Below are the code and all the weights of a small trained network. Each question names an input and a class and asks about switching units off, where a switched-off unit gives its printed mean instead of its output.

import numpy as np


def w(rows, s, z=0):
    codes = np.array(rows[::2]) - 128.0
    scale = np.full(codes.shape[1], s)
    scale[-1] = z or s
    return codes * scale


def norm(h):
    return h / np.sqrt((h * h).mean(-1, keepdims=True) + 1e-5)


def f(y):
    return y / 2 * (1 + np.tanh(0.7978845608 * (y + 0.044715 * y**3)))


def log_softmax(a):
    a = a - a.max(-1, keepdims=True)
    return a - np.log(np.exp(a).sum(-1, keepdims=True))


def net(x, mask):
    res = np.array(x, float).reshape(1, 5) / 4 @ E
    u = 0
    for l in range(3):
        y = f(norm(res) @ A[l][:, :-1].T + A[l][:, -1])
        res = res + np.where(mask[u : u + 4], y, B[l][:, -1]) @ B[l][:, :-1]
        u += 4
    return log_softmax(norm(res)[-1] @ U[:, :-1].T + U[:, -1])


A, B = {}, {}
E = w([
[155,45,95,121],'x0',
[111,128,118,34],'x1',
[167,151,160,98],'x2',
[164,201,3,126],'x3',
[120,124,118,135],'x4',
],0.0077)
A[0] = w([
[184,48,87,128,3],'L0N0',
[179,97,118,99,199],'L0N1',
[254,161,171,236,159],'L0N2',
[88,184,18,125,74],'L0N3',
],0.0087,0.0044)
B[0] = w([
[179,118,133,127,127],'L0N0',
[155,1,96,99,191],'L0N1',
[24,86,37,46,255],'L0N2',
[185,75,236,133,240],'L0N3',
],0.009,0.0039)
A[1] = w([
[67,247,166,136,2],'L1N0',
[188,154,65,131,137],'L1N1',
[190,182,70,138,39],'L1N2',
[152,137,146,8,68],'L1N3',
],0.013,0.0026)
B[1] = w([
[208,22,60,192,222],'L1N0',
[50,75,253,165,190],'L1N1',
[108,90,194,69,164],'L1N2',
[80,152,92,202,254],'L1N3',
],0.012,0.0046)
A[2] = w([
[2,147,60,173,108],'L2N0',
[119,136,137,144,2],'L2N1',
[102,35,184,154,178],'L2N2',
[200,105,126,106,215],'L2N3',
],0.0098,0.0045)
B[2] = w([
[79,203,77,30,186],'L2N0',
[146,71,148,106,114],'L2N1',
[152,231,153,137,252],'L2N2',
[83,159,2,179,152],'L2N3',
],0.0096,0.011)
U = w([
[120,121,254,128,147],'0',
[163,43,76,147,176],'1',
[130,145,103,102,239],'2',
[53,164,81,69,63],'3',
[103,150,111,117,187],'4',
[195,132,112,52,2],'5',
],0.013,0.0071)

Each question gives the input, the list of numbers given to net, and the class t.
The units are the neurons (one row each of A and B). Each row of codes is followed by its name. A weight is (code - 128) times the scale printed after its matrix; where a second scale follows, it is the last column's (A, B and U).
mask holds one flag per neuron, layer by layer. A switched-off neuron (its flag False) gives its mean, the last column of its row in B, instead of its output. The means were averaged over made-up inputs and are rounded, as every weight is.
A unit's drop is (log p(t) with every unit on - log p(t) with that unit switched off) / (log p(t) with every unit on - log p(t) with every unit switched off).
The circuit of an input: a set's keep is (log p(t) with only the set's units on - log p(t) with every unit switched off) / (log p(t) with every unit on - log p(t) with every unit switched off). Starting from all 12 units, units are removed one at a time, each time the one whose removal leaves the highest keep (on an exact tie, the one counted first), for as long as the keep stays at least 0.8.
units of the circuit, in order: the units of the circuit, biggest drop first
k most important neurons: the k neurons with the biggest drops, biggest first
k most important neurons of layer l: the k neurons of layer l with the biggest drops, biggest first
drop when u is switched off: that unit's drop, to one decimal
input [5,-2,-2,5,2], class 0: 2 most important neurons : (L1N1 L1N0)
input [-6,-8,2,2,-7], class 3: units of the circuit, in order : (L0N2)
input [4,-8,-7,-6,0], class 3: 3 most important neurons : (L0N3 L1N0 L1N1)
input [8,6,6,-3,0], class 1: units of the circuit, in order : (L0N1 L2N0)
input [-8,-4,-8,7,7], class 1: 2 most important neurons of layer 0 : (L0N1 L0N3)
input [4,-8,-2,6,5], class 3: units of the circuit, in order : (L0N2 L1N0 L2N0)
input [0,6,1,8,2], class 0: 3 most important neurons : (L1N1 L0N2 L1N2)
input [-7,1,3,-4,5], class 1: units of the circuit, in order : (L1N0 L0N3)
input [6,-8,3,6,-5], class 3: units of the circuit, in order : (L0N2 L1N0)
input [2,4,2,4,4], class 0: units of the circuit, in order : (L0N2 L1N1)
input [-8,2,-5,7,-2], class 1: units of the circuit, in order : (L1N0 L0N3)
input [-8,-2,-4,7,0], class 1: 3 most important neurons : (L1N0 L0N1 L0N3)
input [-6,-4,-3,-1,2], class 1: 2 most important neurons : (L1N0 L0N1)
input [-7,-4,-5,-4,-5], class 1: units of the circuit, in order : (L1N0 L0N1 L0N3)
input [-6,1,1,1,1], class 1: units of the circuit, in order : (L1N0)
input [5,1,5,-3,-2], class 1: 2 most important neurons of layer 0 : (L0N1 L0N2)
input [8,7,5,5,2], class 1: units of the circuit, in order : (L0N1 L2N0)
input [7,7,0,8,3], class 0: 4 most important neurons : (L1N1 L0N2 L1N0 L2N0)
input [2,-6,1,8,-2], class 0: 2 most important neurons : (L1N1 L0N3)
input [-6,-4,3,2,2], class 1: 3 most important neurons : (L1N0 L0N1 L2N2)
input [-4,-8,2,-4,-6], class 3: 2 most important neurons : (L0N2 L0N3)
input [-2,2,-3,6,2], class 0: most important neuron : (L0N2)
input [-4,5,8,8,6], class 0: drop when L0N2 is switched off : 0.4
input [-5,-4,4,6,4], class 0: drop when L0N3 is switched off : 0.3
input [0,5,2,7,2], class 0: drop when L1N2 is switched off : 0.1
